In the rows, 128 means zero.
Each row of numbers stands for one node and depends on some of the facts below. Use the named rows to name the rest.

Some rows with their names:
tegas: [139  97 129 172 116 128 116 123 133 145  57 137 122 130 112 133 137 130
 158 196 149 156 132 110 131 110]
putrupa: [145  96 129 141 110 110  90 127 158 153 125 141 117 159 147 115 132 144
 163 189 126 139 125 142 117 131]
gudrer: [137  92 127 184 126 132 125 125 134 151  80 124 141 166 130 138 115 150
 169 203 136 182 110  97 131 110]
brurele: [114  73 125 217 100  86 130 118 147 157  44 107 126 173 145 163 113 156
 229 218 134 187 128  68 147  93]
kubran: [151 108 137 149 109 106  81 133 152 145 105 145 115 154 128 119 120 126
 160 183 127 124 130 135 108  88]
skoful: [149 103 131 147 111 108  85 132 158 147 114 145 120 152 133 120 119 132
 160 186 124 131 128 141 111 103]
plabron: [156 111 131 174 107 137 114 132 165 141  25  95 147 201 131 150 126 146
 122 209 131 161 103 111 124 107]
stistik: [153  95 138 125 113 100  87 138 164 160 113 131 108 153 121 120 120 114
 166 185 146 121 121 131 109 125]
grepleser: [146 104 134 128 115 105  85 133 172 155 113 133 113 141 121 131 117 115
 162 181 141 117 123 131 111 120]
brukliplel: [142 101 127 135 111 104  87 121 166 149 123 136 117 153 139 128 126 137
 159 184 126 131 124 136 112 127]
tibro: [152  92 140 126 111 100  93 143 165 162 114 131 112 151 121 116 122 112
 167 182 146 121 123 134 113 127]
boklal: [151  97 142 126 111 105  87 139 162 161 111 133 110 156 125 113 125 115
 164 186 145 122 119 128 111 123]
vunek: [104  79 137 169 126 103  89 143 154 167 147 111  97 215 124 131  58 125
 218 206 160 137 123 111 111 119]
pizan: [134 112 140 154  86  86  83 134 165 160  83 104 130 169 150 125 124 122
 202 215 129 140 131 107 134  98]
bevil: [160  88 145 169 118 163  84 120 155 158  60 114 141 196 107 140 139 141
 187 205 122 155  84 101 133 112]
nedrom: [150  89 142 153 150 155  91 114 128 167 116 125 152 138 103 122 143 115
 233 199 122 180  79  82 129 113]
mafostul: [138  99 137 134 104 120  92 142 172 159 121 138 120 143 140 115 120 112
 169 184 136 138 129 154 131 116]
guri: [136 101 134 142 102 112  78 133 149 151 108 138 108 144 128 111 130 118
 170 197 144 125 143 146 121 117]
testas: [153  89 141 158 119 127 128 137 141 163  66 131 123 145 112 126 139 124
 161 184 158 160 105 100 132 121]
nudidre: [155  99 144 137 105 138  57 125 170 160 109 117 125 203 123 120 133 130
 189 203 113 116 101 131 119 112]

Some facts about the nodes:
grefan: uses; skalo: points at
bedrek | grefan gurimo
begrepom | grefan zinutruk
bevil | skalo suklupen
biklupom | grefan pivos, rugridrom
bofe | grefan biklupom, gratru
boklal | grefan tosol
bradroris | grefan gurimo, gredres
bretiplok | grefan robifus
bridro | grefan klubrom | skalo fiflugru
broze | skalo brurele, plabron
brukliplel | grefan starofik, fiton, gredres, gifliplik
brurele | grefan kadis | skalo klefla
dezak | grefan stebo
dradagrir | grefan bretiplok | skalo gurimo
dravom | grefan trimo | skalo nulok
dredastir | grefan dubom, klunivok | skalo sopaplos, fiflugru, plabron
drekek | grefan votok
drobru | grefan biklupom, poklol
dronil | grefan plazigrik, veske, pivos | skalo nedu
drotrul | grefan sopaplos, fiflugru
dufle | skalo grogrem
fiflugru | skalo votok, drotrul
figregrek | skalo klebor, bedrek
fiton | skalo nedu, fluskol
flaklor | grefan baritan
fleflok | skalo grevol, gifliplik
fleguk | skalo dronil, brurele, vunek
flemem | grefan nedetus | skalo bedrek, zotrem
flufle | grefan stebo, gurimo, putrupa
fota | grefan nugrudok, fiton
gifliplik | grefan dubom, gurimo
gonimar | grefan klubrom
gosoval | grefan bridro
gredres | grefan dredastir, klunivok
grelom | grefan mafostul
grepleser | grefan selus, tibro, figregrek, kluzor
greplimok | grefan guri, tegas, grogrem
gritri | grefan boklal
grodror | grefan dravom | skalo nedu
grogrem | skalo dravom
gudrer | grefan gurimo | skalo vunek
gurimo | skalo dronil
gutril | skalo nedrom
kadis | grefan flufle
kera | skalo dravom
klebor | grefan flaklor | skalo zuros
klobon | grefan bedrek
klubrom | grefan flufle | skalo suklupen
klunivok | grefan drekek
kubran | grefan klefla, kleplamo, rugridrom
liral | grefan gurimo
lobro | grefan fiflugru
luflo | grefan grelom
lufolin | grefan rubrok, veske
maflotur | grefan raton
nedetus | grefan bradroris, trimo | skalo klubrom, trimo
nedrom | skalo klubrom
nedu | skalo klefla
neples | grefan sopaplos, bedrek, luflo
nudidre | skalo grelom, suklupen
nulok | grefan sopaplos, mafostul
penibin | grefan bofe, kadis, begrepom
pilibe | grefan tosol, testas
pizan | skalo brurele
plabron | grefan reta, nedetus | skalo bofe, bedrek
plazigrik | grefan vunek
plutres | grefan neples, skoful
putrupa | grefan gredres
raton | grefan grelom
robifus | grefan stebo, fiton
rubrok | skalo suklupen
saku | grefan fiflugru, sata
sata | grefan gonimar | skalo pizan
selus | grefan trimo, mafostul
skoful | grefan neples, gudrer, bretiplok, rugridrom
sopaplos | grefan starofik, nugrudok
sosem | grefan skedem | skalo bofe, nedu
starofik | grefan klunivok
stistik | grefan rubrok, vunek, tosol
stofer | skalo votok
suklupen | skalo bedrek
tegas | grefan drotrul, gratru
tibro | grefan stistik
trestes | grefan klubrom
trimo | grefan fiton | skalo votok, klunivok
vager | grefan grogrem
vave | grefan flaklor, trimo
veske | grefan flaklor
votok | grefan kera
vunek | grefan zodar | skalo klefla, nedu
zinutruk | grefan gratru
zodar | grefan baritan
zotrem | skalo klefla
zuros | skalo klubrom

Rows to name:
No name comes twice in this set of rows, the named rows included.
[165  70 144 156 126 156 104 134 156 167  53 112 142 194 100 134 131 126
 189 209 137 156  83 114 128 119] -> rubrok
[161  57 132 166 146 174  86 107 145 165  90 120 159 181 105 130 152 151
 230 217 105 176  74 114 125 130] -> klubrom
[116  86 138 210  96 108 112 125 153 164  49 108 115 186 130 159 115 142
 223 203 139 178 118  66 149  88] -> zotrem

The same nodes again, as new rows of numbers:
Some rows with their names:
stistik: [110  67 145 166 160 133 117 115 148 157 145 141 122 122 146 145  98 165
 103 117  76 135 119 123 146 140 155 144 109 117 171 152 110  79 125 131
 119 153  91  93 151]
gudrer: [ 78 119 145 183 112 163  51 184  96  96  84 138 124 111 164 115  90 105
 154 134 125  91 141 109 152  67  59 149 152 123 131 123 168 156 147  95
 151 162 105 154 170]
bevil: [156 160 123  62 129  93 154 107 127 170 180 156 180 127  99 107 143 131
 167 208 138 102 102 138 136 114 124  99 185 136 198 138  97 145  93  95
 138 124 161 160 100]
robifus: [125 138 150 160 137 108 135 103 128 116 170  90 106 111 147 157 101 142
  90 116  89 162  86 187 193 152 204 178 101 103 168 150  82  78 123 159
 109 129 111  85 162]
skoful: [134 133 114 103 123 135 114 129 122 134 116 119 128 125  94 116 146 141
 138 147 148 115 136 138 117 149 121 124 119 141 124 119 142 126 141 157
 110 134 127 113 138]
liral: [136 169 133 117 144 156 116 118 122 134  85 110 130 114 113 113 148 153
 152 138 151 122 122 138 126 141 107 118 131 116 128  99 155 146 143 154
 108 148 108 106 155]
zuros: [163 133 127 119 148 110 149 101 157 167 207 153 176 118 145 123 116 150
 124 188 129 141 104 121 132 103 146  96 171 150 198 144  87 137  95  85
 135 129 109 142  82]
gratru: [136 121 120  81 127 143 149 108 129 164 109 124 138 135  93 115 142 122
 123 151 132 122 130 131  95 132 114 118 123 140 114 108 132 129 149 142
 138 110 139 123 133]
tosol: [114 121 122 105 150 135 139 121 154 164  83 170 109 141 135 130 147 103
 105 133 119 149 112 111 107 111  96  99  98 109 110 129 149 131 106 121
 120 120 138 114 116]
klubrom: [151 154 143 121 148  95 155 113 153 156 198 122 157  79 141 133 157 206
 138 146 157 146 110 120 147 105 187 140 174 174 182 148 101 122  65  84
 135 118 117 149  36]
dufle: [100 107 160 103 147 120 150  88 130 172 123 162 130 127 128  95 102 106
 115 137  91 152 122 167 138 157 115 110 115 103 151 149 117  87 139 117
  95 136 127  93 184]
zodar: [142 139 109 115 120 140 131 125 115 136 116 137 137 131  88 113 150 150
 131 143 136 125 149 133 106 148 119 112 104 146 114 108 133 141 129 162
 119 119 128 109 143]
bradroris: [134 152 149 167 141 122  94 133 143 104  99 113  99 104 173 155 138  92
  90 120 115 158  90 144 171 138 147 123 127 133 151 107 139 130 118 140
  95 183 124  51 151]
dubom: [139 130 117 104 132 153 155 123 131 133 107 114 151 121 136 111 128  97
 117 155 129 138 116 128 111 125  91 120 123 154 107 108 139 121 149 120
 112 117 130 103 151]
brukliplel: [124 165 112 117 122 140 130 128 113 104 104 103 156 125 110 108 135 126
 126 132 125 120 134 133 104 156 104 110 119 117 120 111 146 128 126 150
 115 123 127 113 129]
saku: [ 99 141 100 112 128 128 118 131 130 133  63 150 135 145 113  95 167 104
 107 107 161 151 138  86  80 144  90 102  97 142  99  99 176 153  92 142
 122 113 149 116  98]
fluskol: [109  84 105 152 116 165 114 186 121 100 101 132 125 125 163 179 130  91
 121 122 106 100 125 112  95  66  90 182 119 139  72 114 155 148 143  87
 154 109 143 178 112]
fiton: [ 82 147 144 144  91 118 133 151  94 104 110 103 148 161 116 117  83  55
 142 143 136 118 155 148 129  96  86 168 124 101 103 141 111 136 172 113
 158  98 169 203 145]
broze: [125 128 155 131  85 110 133 139 118 127 134 138 127 175 105  97  88  61
 155 149 144 114 150 135 157  95 103 140 161 123 122 153 106 172 169 102
 168 137 157 211 115]
greplimok: [144 105 138 146 141 131 118 127 136 108 145 110 112  89 146 144 136 127
  82 132 112 148 111 160 182 133 192 147 123 172 127 109  99 101 132 126
 103 166 128  68 159]

Which node is each row?
No name comes twice in this set of rows, the named rows included.
[177 185 108 171 142 152 111 169 161 123 168 108 109  97 134 220 167 179
 141 165 129 102  98  92 122  65 140 141 151 113 161 118 142 183  90 124
 188 144 108 156  64] -> bedrek

Now the same nodes, written a new way:
Known rows:
poklol: [127 160 165 108 113 121 120 125 136 106 142 128 163 154 140 130 111 120
 137 103 130 139 134 114 135 136 117 120 140 145 152 111]
testas: [148 161 119  74 132 129 106 129 153 132 121 133 156 134 128 130 123 127
 149 104 132 125 127 122 165 118 132 147 151 156 102 114]
vager: [131 103 133 145 114 107 131 142 123 113 101 128 130 138 110 132 105 147
 126 122 109 140 144 105 149 147 115 117 119 147 109 117]
plabron: [127 133 134 156 155 164 142 129 108 126 115 129  53 123 117 114 142 148
 130 182 157 128 159 132  71 110 175 132  99  53 130 113]
broze: [123 140 152  99 163 137 139 139 124 122 153 143 112 105 115 164 120 111
 120 150 128 132 133 114 133 138 163 137 124  94 126 121]
dredastir: [125 117 129 155 144 160 137 123 109 145 150 135  94  93  92 152 127 124
 135 169 142 112 112 127  93 128 160 128 126  87 129 136]
gredres: [139 128 108 129 113 130 134 118 122 147 114 138 147 116 110 127 129 129
 131 122 144 122 114 105 119 117 107 115 136 141 120 116]
brukliplel: [114 102 110 191  92 109 137 119 110 137  77 125 104 132 123 106 153 151
 117 131 138 112 125  99 125 115 116 114 121 128 103 131]
gifliplik: [124 123 116 153  92 128 139 118 116 148  96 130 141 127 128 120 133 134
 129 125 144 110 115 103 121 114 114 116 134 128 127 117]
starofik: [141 128 112 118 121 123 132 126 126 131 121 137 140 113 105 123 131 132
 132 126 140 133 123 110 132 124 105 114 133 155 109 124]
nedrom: [ 90  49  97 114 114 144 134 123 127 120 158 117 144  68 143 155 136  84
 131 145  80 151 120 207 172 160 134 144 134 147 181 147]
nulok: [113 114 134 151 118  89 150 120 128 111 105 113  89 126 133  99 145 148
 106 136 144 120 134 107 146 123 108 101 128 137  85 132]
mafostul: [144 154 130 100 143 112 117 112 132 108 149 134 125 123 121 101 150 123
 127 110 149 148 126 124 119 123  95 107 144 157 108 137]
flaklor: [152 152 137  93 135 127  93 138 154 137 139 133 165 163 137 113 120 121
 143  94 122 141 128 145 153 126 139 152 150 138 110 120]
klebor: [115  97 133 124 145 145 113 142 138 132 149 121 118 123 143 140 123 111
 126 139  96 133 124 189 156 141 170 166 132  97 139 141]
zuros: [ 87  48  96 116 117 143 138 125 125 122 153 121 149  71 142 158 135  84
 133 147  80 150 118 206 172 160 133 140 138 143 186 149]
neples: [123 127 126 153 110 111 134 113 123 123 104 128 124 130 126 109 145 139
 121 123 140 125 126 101 123 121 106 109 132 140 118 131]
stofer: [119 134 153 145 154 151 109 118 121 123 175 131  99 102  78 166 119 123
 154 148 125 125 108 133 124 150 162 144 142 120 128 148]
rubrok: [140 117  98  54 159 180 115 147 156 135 148 133 133 106 158 120 131  97
 148 147 112 180 167 223 132 120 160 166 128  99 168 115]
suklupen: [134 111 103  84 144 185 154 144 126 106  97 134  82  98 142 111 131 118
 144 183 140 185 205 186  97 119 157 141 100  68 188  84]

Which node is each row?
No name comes twice in this set of rows, the named rows included.
[113 123 120 141 136 149 144 129 116 152 153 127 124 109 141 154 129 117
 118 152 131 101 110 138  90 123 141 135 114  94 166 146] -> gudrer
[143 142 116 111 117 136 131 119 125 153 128 141 168 119 115 127 127 120
 137 119 151 129 111 114 108 112 110 112 140 138 131 118] -> dubom
[114 124 147  91 155 138 157 137 147 125 175 112 114 103 142 149 110 116
 119 157 132 120 122 147 131 135 153 132 132 111 135 122] -> dufle
[142 124 119 140 132 116 121 120 119 122 128 134 126 124 100 112 139 136
 125 121 137 146 125 113 125 128 103 107 130 141  97 132] -> sopaplos
[145 133 112 112 121 133 124 116 123 136 128 139 149 110  90 132 124 129
 141 125 140 137 114 106 125 130 108 114 141 160 111 124] -> klunivok
[108 108 130 166 143 141 139 125 118 132 156 113  91 115 138 127 140 136
 117 158 130 113 117 157 100 126 147 130 117  95 139 153] -> dradagrir
[139 141 123 119 123 127 119 120 126 133 124 134 142 128 124 113 135 125
 132 117 140 130 123 119 124 118 111 118 137 144 115 126] -> reta
[116 134 130 142 117  98 136 113 125 106  95 121 101 132 126 106 151 144
 119 123 140 121 139  97 146 126 108 113 129 153 101 131] -> maflotur
[111 106 127 113 140 139 138 130 133 124 160 120 126  96 134 155 120 108
 127 147 114 130 125 162 147 144 143 139 135 126 153 134] -> gutril
[152 132 149 113 129 123 111 140 128 112 155 139 170 143 108 127  97 122
 138 101 115 167 136 134 119 151 103 112 129 150 137 121] -> gratru
[105 133 160 157  90 112 132 128 130 108  96 116 138 165 152 127 122 133
 129 110 123 123 144  96 144 141 123 126 129 139 145 108] -> drobru

Now the same nodes, written a new way:
Some rows with their names:
broze: [ 92 118 126 119 133 120 169 128 142 136 114 123 147 144 160 188 103 122
 173  71 143 144 138 138 125 121 143 130 132 125 108  95 127 192 125 103
 130 111 167]
brurele: [105 147 126 133 145 139 120 142 144 132 118 120 145 136 145 150 103 130
 143  84 139 189 144 128 142 148 110 130 147 166 123  75 139 134 109 115
 124 171 131]
klefla: [105 148 123 143 139 134  87 141 137 129  90 149 184 141 149 137 110 125
 116  73 136 179 131 125 116 132 100 124 162 174 117  31 129 105 101 122
 113 182  95]
nedu: [ 93 157 124 143 123 125 101 141 136 142  80 110 177 146 150 133 113 125
 121  77 138 177 128 126 108 146 106 133 158 169 139  40 122  86 113 126
 111 171 113]
dronil: [102 170 126 136 128 121 127 139 134 142 106  75 146 147 139 122 118 126
 139  92 143 189 132 133 127 166 105 139 136 158 177  65 136  94 125 131
 119 158 140]
kera: [106 120  83 109  62  88 124 172 103 192 128 185  69 164 174 107 147 132
 124 119 121  94 122 143  76 111 123 140 108 106 124 156 102 159 121 116
 128 155 138]
dravom: [120 115  86 114  85 112  97 191 126 162 123 201  45 165 176  63 154 130
  81 167 130 125 154 128 109 116 126 141 129 121 144 142 141 164  87 113
 105 196 162]
trimo: [145 116 131 162 144 115 158 145 188 110 115  99 134 137 105  78 159 138
 109 189 146 128 150  79 119  98 157 152 125 121  98 138 135  99 140 126
  99  88 245]
nedetus: [155 112 141 153 152 103 146 133 193 101 125  97 135 150 112  69 144 154
 141 160 143 119 131  92 127 103 158 169 107  98 129 152 127 127 155 130
 118  75 239]
luflo: [156 108 128  99 137 133 135 131 130 116 131  83 123 132 127 138 132 134
 102 135 122 130 120 143 145  98 129 134 133 133 164 163 136 113 115 128
 154 143  96]
grevol: [149 116 161 124 168 156 134 154 113 133  82 191 146 131 152 133 122  95
  70 139 124 109 143 179 106 145  84 115 123 116  84 136  89 126 131 205
 150 104  99]
stistik: [142 141 124 128 129 132 138 115 106 124 153 124 116 130 105 135 136 119
 126 135 127 123 128 133 135 145 119 119 116 119 150 135 139 119 130 138
 135 128 111]
stofer: [139 129 120 147 126 110 193 131 163 157 120  89 149 139  89 143 144 128
 124 131 138  98 137  96 104  84 142 124 109 120  68 137 115  94 153 122
 133  96 188]
drekek: [135 129 126 132 120 133 126 131 104 116 141 130 117 107 118 130 128 121
 123 146 132 134 127 141 145 132 121 127 129 125 137 145 135 114 132 121
 118 123 105]
plutres: [135 135 127 123 127 138 131 123 117 121 144 114 115 120 123 128 135 126
 124 143 121 131 129 130 134 130 130 121 130 129 144 146 132 119 124 135
 138 130 106]
zuros: [150 112 139 148 155 106  94 119 155  96 133 174 177 146 122  92 132 158
 146 106 119 108 103 112 104  99 143 152 125  99 105 117 108 134 144 127
 132 103 146]
kleplamo: [118 118 126 121 110 129 123 115 107 135 119 129 131 123 122 140 138 116
 117 133 120 101 114 134 115 122 133 117 136 122 125 122 120 120 125 132
 123 113 113]
bridro: [123 109 114 145 162 123 198 124 170 175 140 105 106 123  62 185 126 141
 123 139 129 124 129  95 166 126 121 135 116 145  47 159 124 135 156  93
 165 131 206]
tegas: [134 155 126 128 124 142 135 118  99 118 158 125 119 122 126 120 148 124
 138 139 113 152 140 126 119 141 137 114 136 135 129 150 123 123 120 146
 132 117 110]
suklupen: [161 106 138 156 172 123  61 120 159  81 137 221 188 145 126 100 125 159
 135  91 119 116 107 109 118  97 137 141 146 114  95 100 121 151 124 118
 132 125 116]

Rows to name:
No name comes twice in this set of rows, the named rows included.
[153 122 114 143 159 155 171 155 154 121 141 139 146 120 108 166 114 121
 116 118 148 156 167 108 152  74 131 105 136 149  70 130 149 135 109 101
 127 161 126] -> sopaplos
[159 136 174 118 167 168 120 169 158 144  92 173 130 106 170 103  88  98
  92 154 132 102 171 166 125 160  85 110  99 129  92 155 110 128 152 204
 141 131  76] -> gifliplik
[128 121 123 137 173 141 148 140 168 109 138 159 143 140 135 166 105 132
 150  90 148 163 156 119 157 110 135 123 136 137  92  99 149 188 109 103
 129 149 161] -> plabron
[146 129 108 149 142 129 201 142 163 155 127 121 155 131  89 175 137 123
 118 116 142 112 155  93 111  68 138 101 124 132  43 120 130 117 131 117
 134 125 168] -> fiflugru
[ 99 149 125 135 115 122 110 131 124 143  93 105 161 136 139 127 125 124
 118 102 132 153 117 131 105 138 111 129 147 154 141  71 121  87 119 132
 112 148 114] -> fluskol
[ 87 150 134 126 123 118 142 138 134 135  99  64 131 143 158 126 114 131
 153 102 143 182 133 140 128 159 121 154 137 148 173  91 129 124 128 124
 118 135 170] -> grodror
[186  86 141 113 186 134  83 129 168  74 138 147 158 147 137 108 126 163
 104 114 118 140 107 132 157  71 139 158 144 125 158 153 137 136 106 114
 162 158  94] -> grelom
[130 106 128 107 118 127 129 117 115 127 109 114 131 131 136 143 137 121
 104 132 123 105 114 140 121 103 136 130 139 124 137 133 124 119 118 128
 134 124 109] -> mafostul
[179 143 111 178 160 131 158 150 170 141 138 129 162 127  60 119 142 136
  85 151 141 132 156  72 129  79 117 110 121 145  55 122 139  56 137 122
 123 160 143] -> votok
[126 111 114 142 133 126 212 158 148 135 142 128 136 106 106 194  83 128
 170 107 176 137 166 135 160  89 136 130  98 108  76 157 138 162 161  71
 106  98 180] -> dredastir
[144 130 130 106 132 136 133 128 122 122 142  94 120 124 132 125 132 131
 124 139 118 135 132 136 133 115 133 125 129 137 152 159 134 117 117 134
 145 142  91] -> neples

The same nodes again, as new rows of numbers:
Some rows with their names:
bofe: [122 123 106 125 115 147 120 103 118 125 122 129 101 133 126 120 150 112
 132 116 132 113 117 142 100 122 109 115 121 121 102 127]
penibin: [141 131 129 121 106 149 126 103 122 131 134 122 102 113 125 104 133 114
 123 124 135 140 107 124 124 134 103 135 114 121 105 128]
grodror: [ 81 130  90 126 116 145 176 168 153 138 147 126  97 148 143 118 166 124
 150 117 156 109 125 155  93 110 191 178 119 132 181  88]
vave: [132 131 131 113 108 124 138 141 131 133 132 100 102 112 140 143 127 134
 123 127 154 127 122 132 143 126 123 133 127 113 114 122]
klubrom: [127 128 200  84 159 157  72 133  81 128 205 146 183 140 169  67 127 147
  17 171 100 167 171 117 139 102 160 150 177 147 185  82]
sata: [141 132 138 162 142 132 105 143 119 140 122 121 127 140 132 130 118  96
 104 123 103 120 133 120 108 133 119 143 111 128 138 169]
gonimar: [139 136 124 130 138 112 127 114 116 129 132 126 129 133 139 104 108 115
 106 109 126 116 120 111 131 147 114 148 111 134 126 131]
grepleser: [136 126 125 119 113 116 151 152 129 113 125  94 126 110 139 125 121 124
 120 130 146 128 128 134 139 134 122 130 121 105 109 124]
sosem: [ 96 119  73 148 124 146 166 161 130 121 138 135 115 153 143 104 167 112
 144 107 133 120 134 150  79 117 166 149 115 128 164  97]
brukliplel: [145 138 126 133  98 126 135 133 148 142 140 138 111 101 131 119 125 131
 131 124 138 131 133 111 151 146 130 117 118 105 109 107]
flufle: [137 136 126 129 117 119 118 115 133 137 140 134 116 138 136 109 109 115
 116 104 125 124 120 104 140 142 113 140 125 127 116 116]
tibro: [127 122 122 121 131 106 152 142 116 105 116 104 130 123 131 138 119 135
 125 128 143 130 125 132 133 132 118 122 128 127 124 129]
drekek: [134 132 123 138 117 109 139 115 129 136 127 149 119 110 111 126 127 147
 133 124 126 127 132 108 138 143 121  99 116 127 129 116]
plazigrik: [123 122 126 116 125 121 147 117 115 108 121 112 111 127 127 151 124 132
 130 123 140 140 118 128 132 124 106 116 132 134 116 129]
tosol: [121 118 123 123 150  97 153 125 103  98 113 121 139 138 128 147 114 137
 121 125 130 132 119 120 129 128 108 111 134 144 137 129]
nugrudok: [124 141 125 119 144 111 116 121 138 129 112 131 128 122 119 133 120 153
 125 124 122 100 126 131 139 133 137 118 126 133 112 119]
guri: [133 139 125 114 146 119 125 102 119 127 116 130 125 107 115 119 135 144
 117 130 127 107 116 133 114 130 121 119 105 131 123 135]
figregrek: [122 101 108 155 135 117  81 167 100 118 122 119 146 144 172 152 142 127
 118 141 114 101 164 146  95 116 119 108 153 115 123 132]
dufle: [110 139 106 127 127 154 124 129 135 138 132 120 156 124 121 141 111 124
 135 125 133 139 163 120 127 117 111 130 112 122 152 159]
stebo: [118 140 129 123 138 108 113 105 131 135 124 140 122 155 127 135 107 132
 119 106 121 104 120 109 141 133 119 135 139 145 124 122]

Rows to name:
No name comes twice in this set of rows, the named rows included.
[133 134 125 135 118 113 125 113 131 140 136 147 113 132 129 119 117 132
 124 112 127 123 124 103 145 142 117 123 122 129 122 109] -> putrupa
[123 132 126 119 140 102 137 136 122 114 109 107 131 122 134 148 116 144
 122 129 139 117 122 133 133 134 122 124 129 134 119 131] -> kluzor
[128 136 129 121 129 125 115 104 125 134 129 134 109 135 126 120 115 125
 121 112 124 120 111 115 129 133 111 134 124 136 117 124] -> kadis
[125 122 130 187 133 136 132 155 129 140 121 114 110 150 116 149 154  99
 124 125  99 129 140 132  95 115 144 130 119 132 152 157] -> fleguk
[ 75 176  83 105 106 189 109 129 156 176 142  92 180 113 116 177  72 145
 150 128 165 143 212 120 156 101  94 147  90 119 180 193] -> dravom
[ 74 137  94 128 138 125 147 144 155 147 134 145 113 166 131 137 152 154
 144 106 136  88 128 142 111 110 190 156 135 150 171  91] -> fiton
[ 91 156  92 126 126 168 122 116 140 156 135 137 180 112  98 160  98 149
 149 129 137 148 197 102 139 112 102 114  93 128 185 172] -> kera
[ 77 173  80 106 133 202  97  95 140 172 128 111 205 104  88 165  84 143
 151 131 148 137 211 122 124  96  94 132  68 130 190 213] -> grogrem
[104 100 141 185 124 118 180 142 142 144 147 129 111 170  87 107 163 107
 201 159 155 143 124 199 112 134 199 219 103 197 227  86] -> nedu
[170 110 172 221 130 127  94 163 120 151 106 105 110 146 102 183 140  88
 120 144  80 142 147 130 112 125 118 115 117 124 131 203] -> pizan
[140 120 175  72 159 146 129 163 154 155 121 182 158 112 179 161 130 158
 177 121 142 121  75 103 133 126 172 154 187 108 137 192] -> trimo

